Below are the code and all the weights of a small trained network. Each question names an input and a class and asks about switching units off, where a switched-off unit gives its printed mean instead of its output.

import numpy as np


def w(rows, s, z=0):
    codes = np.array(rows[::2]) - 128.0
    scale = np.full(codes.shape[1], s)
    scale[-1] = z or s
    return codes * scale


def f(y):
    return y / 2 * (1 + np.tanh(0.7978845608 * (y + 0.044715 * y**3)))


def log_softmax(a):
    a = a - a.max(-1, keepdims=True)
    return a - np.log(np.exp(a).sum(-1, keepdims=True))


def net(x, mask):
    res = np.array(x, float).reshape(1, 5) / 4 @ E
    y = f(res @ A[0][:, :-1].T + A[0][:, -1])
    res = res + np.where(mask, y, B[0][:, -1]) @ B[0][:, :-1]
    return log_softmax(res[-1] @ U[:, :-1].T + U[:, -1])


A, B = {}, {}
E = w([
[166,4,37,241,244,48,247,6,248],'x0',
[253,33,17,84,7,227,44,128,177],'x1',
[242,109,6,10,136,30,196,236,85],'x2',
[37,10,218,72,76,17,249,138,36],'x3',
[249,190,9,218,13,138,119,96,15],'x4',
],0.0034)
A[0] = w([
[63,247,185,152,229,245,8,206,137,230],'neuron 1',
[76,119,192,8,30,23,199,248,8,190],'neuron 2',
[27,39,224,236,186,109,207,11,187,180],'neuron 3',
[211,232,105,118,8,250,8,179,81,227],'neuron 4',
[27,46,227,244,147,143,186,8,160,214],'neuron 5',
[41,246,206,121,246,229,15,224,153,200],'neuron 6',
[247,20,9,108,124,55,190,114,226,181],'neuron 7',
[40,22,200,190,225,52,220,23,222,154],'neuron 8',
[10,152,242,8,103,38,187,248,16,158],'neuron 9',
[34,54,223,230,115,182,135,14,165,231],'neuron 10',
[182,234,39,248,133,12,244,26,8,252],'neuron 11',
[10,152,244,7,102,37,187,247,15,156],'neuron 12',
[241,223,46,43,4,248,10,224,31,212],'neuron 13',
[236,229,73,71,6,248,8,213,47,219],'neuron 14',
],0.0034,0.003)
B[0] = w([
[3,255,251,108,197,49,18,137,247,212],'neuron 1',
[254,4,4,181,153,33,218,247,3,224],'neuron 2',
[19,226,224,248,27,223,108,4,96,207],'neuron 3',
[96,220,221,240,3,251,10,65,13,233],'neuron 4',
[15,235,228,251,31,200,132,9,30,203],'neuron 5',
[4,249,253,59,231,22,28,196,247,208],'neuron 6',
[250,3,4,47,233,95,246,81,157,201],'neuron 7',
[20,208,217,223,39,232,120,2,206,213],'neuron 8',
[235,17,9,134,247,1,239,249,3,224],'neuron 9',
[12,242,236,248,40,171,115,18,18,197],'neuron 10',
[22,204,156,252,188,23,247,17,3,211],'neuron 11',
[238,17,8,130,247,3,240,249,3,224],'neuron 12',
[183,171,174,239,4,253,4,116,4,254],'neuron 13',
[151,198,198,238,2,252,9,98,5,248],'neuron 14',
],0.0033,0.0052)
U = w([
[5,253,252,253,5,253,13,3,121,222],'0',
[10,232,230,3,252,7,37,253,223,10],'1',
[173,4,29,2,248,150,183,89,253,30],'2',
[192,15,4,193,252,2,254,163,7,251],'3',
[251,17,17,127,6,244,19,233,19,13],'4',
],0.0033,0.0027)

Each question gives the input, the list of numbers given to net, and the class t.
The units are the neurons (one row each of A and B). Each row of codes is followed by its name. A weight is (code - 128) times the scale printed after its matrix; where a second scale follows, it is the last column's (A, B and U).
mask holds one flag per neuron, in row order. A switched-off neuron (its flag False) gives its mean, the last column of its row in B, instead of its output. The means were averaged over made-up inputs and are rounded, as every weight is.
A unit's drop is (log p(t) with every unit on - log p(t) with that unit switched off) / (log p(t) with every unit on - log p(t) with every unit switched off).
unit that matters most: the unit with the biggest drop
k most important neurons: the k neurons with the biggest drops, biggest first
drop when u is switched off: that unit's drop, to one decimal
input [-8,-7,-5,3,-1], class 1: 2 most important neurons : neuron 6; neuron 1
input [-5,3,5,-5,7], class 0: unit that matters most : neuron 4
input [-5,-1,-2,2,2], class 4: 2 most important neurons : neuron 8; neuron 3
input [-7,-1,1,0,-7], class 1: 3 most important neurons : neuron 6; neuron 1; neuron 7
input [-7,-4,0,-2,0], class 1: 2 most important neurons : neuron 6; neuron 1
input [-6,-3,4,-1,2], class 4: 2 most important neurons : neuron 13; neuron 14
input [-1,-4,-3,5,0], class 3: drop when neuron 12 is switched off : 0.3
input [6,5,5,6,0], class 2: drop when neuron 14 is switched off : 0.1
input [-7,-3,6,-1,5], class 4: drop when neuron 2 is switched off : 0.2
input [-6,2,1,0,-7], class 1: 3 most important neurons : neuron 6; neuron 1; neuron 7
